Below are the code and all the weights of a small trained network. Each question names an input and a class and asks about switching units off, where a switched-off unit gives its printed mean instead of its output.

import numpy as np


def w(rows, s, z=0):
    codes = np.array(rows[::2]) - 128.0
    scale = np.full(codes.shape[1], s)
    scale[-1] = z or s
    return codes * scale


def f(y):
    return np.maximum(y, 0)


def log_softmax(a):
    a = a - a.max(-1, keepdims=True)
    return a - np.log(np.exp(a).sum(-1, keepdims=True))


def net(x, mask):
    res = np.array(x, float).reshape(1, 3) / 4 @ E
    y = f(res @ A[0][:, :-1].T + A[0][:, -1])
    res = res + np.where(mask, y, B[0][:, -1]) @ B[0][:, :-1]
    return log_softmax(res[-1] @ U[:, :-1].T + U[:, -1])


A, B = {}, {}
E = w([
[11,72,228,197,164,85,61,109,178,140,47],'x0',
[166,74,146,37,82,109,127,27,248,152,132],'x1',
[96,143,149,56,126,172,2,204,141,182,151],'x2',
],0.0086)
A[0] = w([
[202,150,75,116,115,128,131,111,92,156,168,196],'neuron 0',
[123,146,140,168,120,129,150,169,92,140,124,51],'neuron 1',
[130,133,119,180,134,149,119,150,74,131,122,37],'neuron 2',
[180,158,113,197,112,102,244,58,124,102,138,151],'neuron 3',
[112,108,176,192,147,108,90,107,146,167,107,78],'neuron 4',
[125,156,126,186,148,161,112,190,51,114,133,157],'neuron 5',
[81,104,146,180,146,100,129,84,126,156,139,255],'neuron 6',
[165,187,129,55,114,148,15,185,134,161,164,125],'neuron 7',
[178,127,89,83,175,142,143,130,105,120,152,91],'neuron 8',
[175,107,146,70,95,145,114,38,205,147,126,95],'neuron 9',
[150,140,143,146,142,74,161,79,109,113,105,64],'neuron 10',
[200,163,93,71,90,170,195,162,98,148,170,67],'neuron 11',
],0.011,0.0061)
B[0] = w([
[142,185,130,181,110,179,90,119,195,84,71,230],'neuron 0',
[138,118,148,105,138,59,106,69,67,131,202,165],'neuron 1',
[93,68,140,124,192,29,141,73,142,174,169,170],'neuron 2',
[134,30,126,59,192,203,86,193,82,199,120,252],'neuron 3',
[74,147,145,152,125,137,47,90,135,59,104,197],'neuron 4',
[229,199,76,106,155,93,185,78,171,153,148,246],'neuron 5',
[210,208,142,87,109,184,48,210,155,99,82,225],'neuron 6',
[146,2,117,84,212,194,108,172,70,156,106,236],'neuron 7',
[67,173,176,153,128,116,87,113,170,110,128,185],'neuron 8',
[213,230,80,151,217,44,164,124,72,150,175,215],'neuron 9',
[71,55,92,89,173,130,62,126,94,106,156,168],'neuron 10',
[66,151,209,148,107,58,29,129,147,89,81,241],'neuron 11',
],0.0094,0.013)
U = w([
[116,147,209,149,136,103,49,123,147,90,83,113],'0',
[150,35,128,74,170,179,99,152,101,180,136,110],'1',
[190,163,105,119,173,8,139,100,113,173,198,118],'2',
[193,150,130,109,116,203,122,163,148,152,105,255],'3',
[127,85,130,153,81,126,187,138,133,151,145,83],'4',
[109,93,139,151,82,163,158,116,133,147,179,85],'5',
],0.011,0.0069)

Each question gives the input, the list of numbers given to net, and the class t.
The units are the neurons (one row each of A and B). Each row of codes is followed by its name. A weight is (code - 128) times the scale printed after its matrix; where a second scale follows, it is the last column's (A, B and U).
mask holds one flag per neuron, in row order. A switched-off neuron (its flag False) gives its mean, the last column of its row in B, instead of its output. The means were averaged over made-up inputs and are rounded, as every weight is.
A unit's drop is (log p(t) with every unit on - log p(t) with that unit switched off) / (log p(t) with every unit on - log p(t) with every unit switched off).
The circuit of an input: a set's keep is (log p(t) with only the set's units on - log p(t) with every unit switched off) / (log p(t) with every unit on - log p(t) with every unit switched off). Starting from all 12 units, units are removed one at a time, each time the one whose removal leaves the highest keep (on an exact tie, the one counted first), for as long as the keep stays at least 0.8.
circuit, biggest first: the units of the circuit, biggest drop first
most important unit: the unit with the biggest drop
k most important neurons: the k neurons with the biggest drops, biggest first
drop when u is switched off: that unit's drop, to one decimal
input [-3,8,-2], class 2: most important unit => neuron 9
input [3,-8,8], class 1: 3 most important neurons => (neuron 7; neuron 9; neuron 11)
input [-7,0,-7], class 0: 3 most important neurons => (neuron 11; neuron 0; neuron 7)
input [-4,-3,-1], class 0: 2 most important neurons => (neuron 11; neuron 9)
input [5,4,-7], class 1: 2 most important neurons => (neuron 3; neuron 11)
input [3,0,-3], class 3: 2 most important neurons => (neuron 11; neuron 7)
input [1,2,-2], class 3: 2 most important neurons => (neuron 7; neuron 11)
input [-3,4,-4], class 1: 2 most important neurons => (neuron 3; neuron 5)
input [0,-1,0], class 3: 2 most important neurons => (neuron 11; neuron 9)
input [2,-2,0], class 3: 3 most important neurons => (neuron 11; neuron 9; neuron 8)
input [-5,3,-4], class 0: 2 most important neurons => (neuron 11; neuron 7)
input [-6,-8,-3], class 2: 2 most important neurons => (neuron 5; neuron 2)
input [2,0,0], class 3: 2 most important neurons => (neuron 11; neuron 8)
input [1,-4,7], class 1: most important neuron => (neuron 7)
input [-2,5,2], class 2: 2 most important neurons => (neuron 9; neuron 3)
input [-8,5,-5], class 0: drop when neuron 2 is switched off => 0.0
input [-8,-1,4], class 0: drop when neuron 11 is switched off => 0.7
input [6,7,0], class 2: drop when neuron 0 is switched off => 0.2
input [6,3,-7], class 1: drop when neuron 0 is switched off => 0.3
input [7,-8,-1], class 2: circuit, biggest first => (neuron 5)
